Below is a small trained network, with its code and all its weights. Each question gives an input and a class and asks what happens when units are switched off, that is, made to give their printed mean instead of their output.

import numpy as np


def w(rows, s, z=0):
    codes = np.array(rows[::2]) - 128.0
    scale = np.full(codes.shape[1], s)
    scale[-1] = z or s
    return codes * scale


def norm(h):
    return h / np.sqrt((h * h).mean(-1, keepdims=True) + 1e-5)


def f(y):
    return y / 2 * (1 + np.tanh(0.7978845608 * (y + 0.044715 * y**3)))


def log_softmax(a):
    a = a - a.max(-1, keepdims=True)
    return a - np.log(np.exp(a).sum(-1, keepdims=True))


def net(x, mask):
    res = np.array(x, float).reshape(1, 4) / 4 @ E
    u = 0
    for l in range(2):
        y = f(norm(res) @ A[l][:, :-1].T + A[l][:, -1])
        res = res + np.where(mask[u : u + 6], y, B[l][:, -1]) @ B[l][:, :-1]
        u += 6
    return log_softmax(norm(res)[-1] @ U[:, :-1].T + U[:, -1])


A, B = {}, {}
E = w([
[138,58,155,3,184,73,77],'x0',
[192,176,79,51,186,102,189],'x1',
[50,86,111,91,74,182,132],'x2',
[164,120,138,144,175,191,145],'x3',
],0.0081)
A[0] = w([
[99,140,66,119,91,94,124,140],'L0N0',
[112,88,149,144,165,158,173,113],'L0N1',
[174,104,128,84,176,87,127,115],'L0N2',
[114,128,91,144,81,131,141,66],'L0N3',
[147,105,122,100,151,222,70,52],'L0N4',
[255,119,144,168,117,69,152,2],'L0N5',
],0.0097,0.005)
B[0] = w([
[229,120,200,86,58,112,158,192],'L0N0',
[186,87,76,212,177,200,162,142],'L0N1',
[82,120,107,177,112,198,150,254],'L0N2',
[152,181,125,235,43,97,115,147],'L0N3',
[175,31,213,122,239,151,180,149],'L0N4',
[189,203,143,92,124,91,1,187],'L0N5',
],0.0082,0.0038)
A[1] = w([
[188,254,139,157,212,89,44,44],'L1N0',
[121,174,106,160,138,172,149,90],'L1N1',
[75,148,110,214,120,173,98,67],'L1N2',
[93,119,84,212,118,147,158,4],'L1N3',
[153,160,30,43,133,173,161,3],'L1N4',
[19,27,147,90,117,64,76,51],'L1N5',
],0.0088,0.0039)
B[1] = w([
[162,89,27,187,150,66,56,254],'L1N0',
[79,89,144,104,143,114,51,159],'L1N1',
[67,217,130,103,236,84,144,187],'L1N2',
[91,178,234,169,159,133,146,157],'L1N3',
[44,88,133,85,160,9,240,177],'L1N4',
[195,153,244,70,84,136,35,225],'L1N5',
],0.011,0.0054)
U = w([
[158,112,208,56,76,140,34,153],'0',
[98,114,88,114,108,161,121,2],'1',
[74,103,98,56,158,70,234,148],'2',
[36,208,173,184,162,159,149,159],'3',
[141,188,108,130,2,120,181,97],'4',
[148,25,128,115,181,243,153,137],'5',
[187,137,42,167,164,64,62,191],'6',
],0.016,0.0066)

Each question gives the input, the list of numbers given to net, and the class t.
The units are the neurons (one row each of A and B). Each row of codes is followed by its name. A weight is (code - 128) times the scale printed after its matrix; where a second scale follows, it is the last column's (A, B and U).
mask holds one flag per neuron, layer by layer. A switched-off neuron (its flag False) gives its mean, the last column of its row in B, instead of its output. The means were averaged over made-up inputs and are rounded, as every weight is.
A unit's drop is (log p(t) with every unit on - log p(t) with that unit switched off) / (log p(t) with every unit on - log p(t) with every unit switched off).
The circuit of an input: a set's keep is (log p(t) with only the set's units on - log p(t) with every unit switched off) / (log p(t) with every unit on - log p(t) with every unit switched off). Starting from all 12 units, units are removed one at a time, each time the one whose removal leaves the highest keep (on an exact tie, the one counted first), for as long as the keep stays at least 0.8.
units of the circuit, in order: the units of the circuit, biggest drop first
most important unit: the unit with the biggest drop
top k neurons: the k neurons with the biggest drops, biggest first
top k neurons in layer l: the k neurons of layer l with the biggest drops, biggest first
drop when u is switched off: that unit's drop, to one decimal
input [-1,-2,0,5], class 5: units of the circuit, in order -> [L0N4]
input [-8,5,0,-1], class 3: top 3 neurons -> [L0N5 L1N3 L1N0]
input [8,3,7,5], class 5: units of the circuit, in order -> [L0N4 L0N2]
input [8,5,-5,2], class 2: units of the circuit, in order -> [L0N2 L1N4]
input [-1,-8,-4,-3], class 3: top 2 neurons in layer 1 -> [L1N2 L1N0]
input [3,6,-2,6], class 2: top 2 neurons -> [L1N4 L0N2]
input [0,-7,0,7], class 5: top 2 neurons -> [L0N4 L0N2]
input [3,3,-2,4], class 2: top 2 neurons -> [L0N2 L1N4]
input [6,3,-2,0], class 2: units of the circuit, in order -> [L1N4 L0N2]
input [0,3,0,5], class 5: top 3 neurons -> [L0N4 L0N1 L1N2]
input [-4,2,8,0], class 3: top 2 neurons -> [L0N3 L1N3]
input [6,2,-3,2], class 2: units of the circuit, in order -> [L0N2 L1N0 L1N5]
input [-1,-1,3,-4], class 4: top 2 neurons in layer 0 -> [L0N3 L0N0]
input [-2,-7,-5,0], class 3: most important unit -> L0N5
input [-2,5,0,6], class 2: top 2 neurons -> [L1N4 L0N3]
input [-4,7,2,-7], class 4: top 2 neurons -> [L0N0 L0N3]
input [5,5,-2,7], class 2: top 2 neurons in layer 1 -> [L1N4 L1N5]
input [0,4,0,8], class 5: top 2 neurons in layer 0 -> [L0N4 L0N1]
input [-5,7,4,2], class 2: drop when L1N4 is switched off -> 0.3
input [7,2,3,8], class 5: drop when L0N4 is switched off -> 0.1
input [-1,-8,2,0], class 3: top neuron -> [L1N2]
